Here is a tiny trained network, its code and every weight. The questions are about switching its units off for an input and a class, where a switched-off unit gives its printed mean instead of its output.

import numpy as np


def w(rows, s, z=0):
    codes = np.array(rows[::2]) - 128.0
    scale = np.full(codes.shape[1], s)
    scale[-1] = z or s
    return codes * scale


def f(y):
    return np.maximum(y, 0)


def log_softmax(a):
    a = a - a.max(-1, keepdims=True)
    return a - np.log(np.exp(a).sum(-1, keepdims=True))


def net(x, mask):
    res = np.array(x, float).reshape(1, 7) / 4 @ E
    y = f(res @ A[0][:, :-1].T + A[0][:, -1])
    res = res + np.where(mask, y, B[0][:, -1]) @ B[0][:, :-1]
    return log_softmax(res[-1] @ U[:, :-1].T + U[:, -1])


A, B = {}, {}
E = w([
[111,70,113,194,190],'x0',
[76,158,180,104,70],'x1',
[175,62,36,127,206],'x2',
[224,114,97,27,81],'x3',
[197,235,74,189,92],'x4',
[207,120,174,201,104],'x5',
[254,140,149,120,229],'x6',
],0.0067)
A[0] = w([
[139,38,75,99,72,213],'N1',
[137,255,142,122,130,171],'N2',
[110,146,81,118,220,253],'N3',
[78,42,132,135,64,145],'N4',
[68,68,181,63,236,141],'N5',
[125,81,59,47,81,187],'N6',
[136,181,179,83,126,169],'N7',
[186,150,112,89,123,111],'N8',
[131,117,128,56,129,208],'N9',
[172,64,158,201,162,133],'N10',
[97,106,179,82,124,143],'N11',
],0.0096,0.006)
B[0] = w([
[43,43,106,63,91,218],'N1',
[179,152,232,190,82,205],'N2',
[89,58,237,132,130,254],'N3',
[78,217,117,97,157,204],'N4',
[158,6,153,63,157,243],'N5',
[141,76,148,129,27,220],'N6',
[165,90,149,169,123,183],'N7',
[158,172,145,139,72,175],'N8',
[70,88,146,173,61,203],'N9',
[101,184,199,101,254,202],'N10',
[115,203,106,121,26,182],'N11',
],0.0085,0.0086)
U = w([
[236,109,192,125,55,149],'0',
[181,116,59,123,132,2],'1',
[158,97,179,35,188,97],'2',
[161,1,142,109,50,202],'3',
[123,167,176,208,156,197],'4',
],0.0093,0.0051)

Each question gives the input, the list of numbers given to net, and the class t.
The units are the neurons (one row each of A and B). Each row of codes is followed by its name. A weight is (code - 128) times the scale printed after its matrix; where a second scale follows, it is the last column's (A, B and U).
mask holds one flag per neuron, in row order. A switched-off neuron (its flag False) gives its mean, the last column of its row in B, instead of its output. The means were averaged over made-up inputs and are rounded, as every weight is.
A unit's drop is (log p(t) with every unit on - log p(t) with that unit switched off) / (log p(t) with every unit on - log p(t) with every unit switched off).
The circuit of an input: a set's keep is (log p(t) with only the set's units on - log p(t) with every unit switched off) / (log p(t) with every unit on - log p(t) with every unit switched off). Starting from all 11 units, units are removed one at a time, each time the one whose removal leaves the highest keep (on an exact tie, the one counted first), for as long as the keep stays at least 0.8.
circuit, biggest first: the units of the circuit, biggest drop first
most important unit: the unit with the biggest drop
top k neurons: the k neurons with the biggest drops, biggest first
drop of u: that unit's drop, to one decimal
input [1,7,4,-2,6,5,5], class 4: circuit, biggest first => N5; N6
input [6,8,-8,-4,-8,2,-3], class 4: circuit, biggest first => N4
input [-5,-4,-7,-3,2,2,-7], class 4: top 2 neurons => N5; N6
input [-7,7,3,-3,2,-7,6], class 0: circuit, biggest first => N2; N1
input [7,-8,-2,1,8,-2,-3], class 4: top 2 neurons => N5; N6
input [-8,0,1,-5,3,6,-6], class 4: circuit, biggest first => N5; N6
input [6,-6,1,-2,6,5,8], class 4: circuit, biggest first => N5; N10
input [-1,7,-5,-4,-3,2,-7], class 4: circuit, biggest first => N4; N5
input [-1,-4,-4,-8,-3,1,-3], class 4: circuit, biggest first => N1; N6
input [-7,-4,4,-4,-5,6,0], class 2: top 2 neurons => N10; N6
input [-8,-2,2,-3,6,4,-7], class 4: top 3 neurons => N5; N6; N1
input [-1,3,-1,-6,-1,3,4], class 4: drop of N4 => -0.1
input [-2,-7,0,-3,-1,2,-4], class 4: drop of N5 => 0.7
input [2,3,1,-5,0,2,4], class 2: drop of N6 => 0.1
input [0,-4,-5,-6,-8,3,0], class 2: most important unit => N5
